Below are the code and all the weights of a small trained network. Each question names an input and a class and asks about switching units off, where a switched-off unit gives its printed mean instead of its output.

import numpy as np


def w(rows, s, z=0):
    codes = np.array(rows[::2]) - 128.0
    scale = np.full(codes.shape[1], s)
    scale[-1] = z or s
    return codes * scale


def f(y):
    return y / 2 * (1 + np.tanh(0.7978845608 * (y + 0.044715 * y**3)))


def log_softmax(a):
    a = a - a.max(-1, keepdims=True)
    return a - np.log(np.exp(a).sum(-1, keepdims=True))


def net(x, mask):
    res = np.array(x, float).reshape(1, 7) / 4 @ E
    y = f(res @ A[0][:, :-1].T + A[0][:, -1])
    res = res + np.where(mask, y, B[0][:, -1]) @ B[0][:, :-1]
    return log_softmax(res[-1] @ U[:, :-1].T + U[:, -1])


A, B = {}, {}
E = w([
[136,106,184,66,106,184],'x0',
[133,115,150,92,128,156],'x1',
[38,141,131,42,103,8],'x2',
[86,210,157,131,246,161],'x3',
[133,114,122,103,140,136],'x4',
[123,129,142,129,117,137],'x5',
[192,254,154,66,93,99],'x6',
],0.009)
A[0] = w([
[125,2,105,85,214,129,198],'neuron 0',
[32,63,147,198,126,152,47],'neuron 1',
[19,114,211,61,138,43,111],'neuron 2',
[78,163,208,141,237,112,3],'neuron 3',
[68,140,118,124,95,39,33],'neuron 4',
[193,140,135,182,143,172,29],'neuron 5',
[122,162,178,124,243,100,2],'neuron 6',
[93,171,14,180,163,68,140],'neuron 7',
],0.0084,0.004)
B[0] = w([
[116,218,128,190,122,73,245],'neuron 0',
[205,225,61,67,108,49,210],'neuron 1',
[208,157,64,220,176,206,254],'neuron 2',
[138,13,80,103,2,67,186],'neuron 3',
[116,80,65,158,127,153,186],'neuron 4',
[184,109,36,87,77,178,171],'neuron 5',
[73,76,131,109,30,122,169],'neuron 6',
[168,155,146,195,212,87,200],'neuron 7',
],0.0096,0.0072)
U = w([
[130,129,56,139,138,221,2],'0',
[115,61,99,99,54,92,112],'1',
[119,254,109,80,94,116,54],'2',
[106,166,134,150,109,161,217],'3',
[132,153,133,133,138,149,206],'4',
[120,147,118,118,126,148,193],'5',
[121,144,139,134,125,149,204],'6',
[78,92,202,121,179,140,34],'7',
],0.014,0.0079)

Each question gives the input, the list of numbers given to net, and the class t.
The units are the neurons (one row each of A and B). Each row of codes is followed by its name. A weight is (code - 128) times the scale printed after its matrix; where a second scale follows, it is the last column's (A, B and U).
mask holds one flag per neuron, in row order. A switched-off neuron (its flag False) gives its mean, the last column of its row in B, instead of its output. The means were averaged over made-up inputs and are rounded, as every weight is.
A unit's drop is (log p(t) with every unit on - log p(t) with that unit switched off) / (log p(t) with every unit on - log p(t) with every unit switched off).
The circuit of an input: a set's keep is (log p(t) with only the set's units on - log p(t) with every unit switched off) / (log p(t) with every unit on - log p(t) with every unit switched off). Starting from all 8 units, units are removed one at a time, each time the one whose removal leaves the highest keep (on an exact tie, the one counted first), for as long as the keep stays at least 0.8.
units of the circuit, in order: the units of the circuit, biggest drop first
top k neurons: the k neurons with the biggest drops, biggest first
drop of u: that unit's drop, to one decimal
input [0,5,-2,4,7,6,-8], class 2: units of the circuit, in order : neuron 1; neuron 0
input [1,-3,8,-2,-3,-5,4], class 0: units of the circuit, in order : neuron 2; neuron 4
input [1,-1,-5,3,1,5,-6], class 2: top 3 neurons : neuron 1; neuron 0; neuron 2
input [-8,8,0,8,6,0,7], class 1: units of the circuit, in order : neuron 3; neuron 6
input [2,6,5,4,-8,-6,4], class 3: units of the circuit, in order : neuron 2; neuron 1
input [8,2,8,0,0,4,-6], class 0: units of the circuit, in order : neuron 2
input [-3,-7,-2,8,2,-4,-2], class 1: top 3 neurons : neuron 3; neuron 6; neuron 2
input [-4,1,-6,7,5,-1,-4], class 1: units of the circuit, in order : neuron 3; neuron 2
input [-1,5,4,-4,7,7,-4], class 3: units of the circuit, in order : neuron 0; neuron 3
input [-3,2,5,-5,2,5,0], class 0: top 3 neurons : neuron 2; neuron 4; neuron 3
input [-8,1,2,-5,-6,-3,-1], class 4: top 2 neurons : neuron 7; neuron 3
input [-5,-2,8,-2,0,6,4], class 0: top 2 neurons : neuron 2; neuron 4
input [-5,1,-5,3,7,-3,-4], class 3: top 2 neurons : neuron 0; neuron 2
input [-6,-7,8,-8,-5,-7,5], class 0: top 2 neurons : neuron 4; neuron 2
input [-2,1,3,2,-3,0,-8], class 2: drop of neuron 1 : 0.7
input [6,6,7,-2,-6,6,-1], class 0: drop of neuron 2 : 0.6
input [0,7,-3,8,-7,-2,-1], class 1: drop of neuron 0 : 0.0
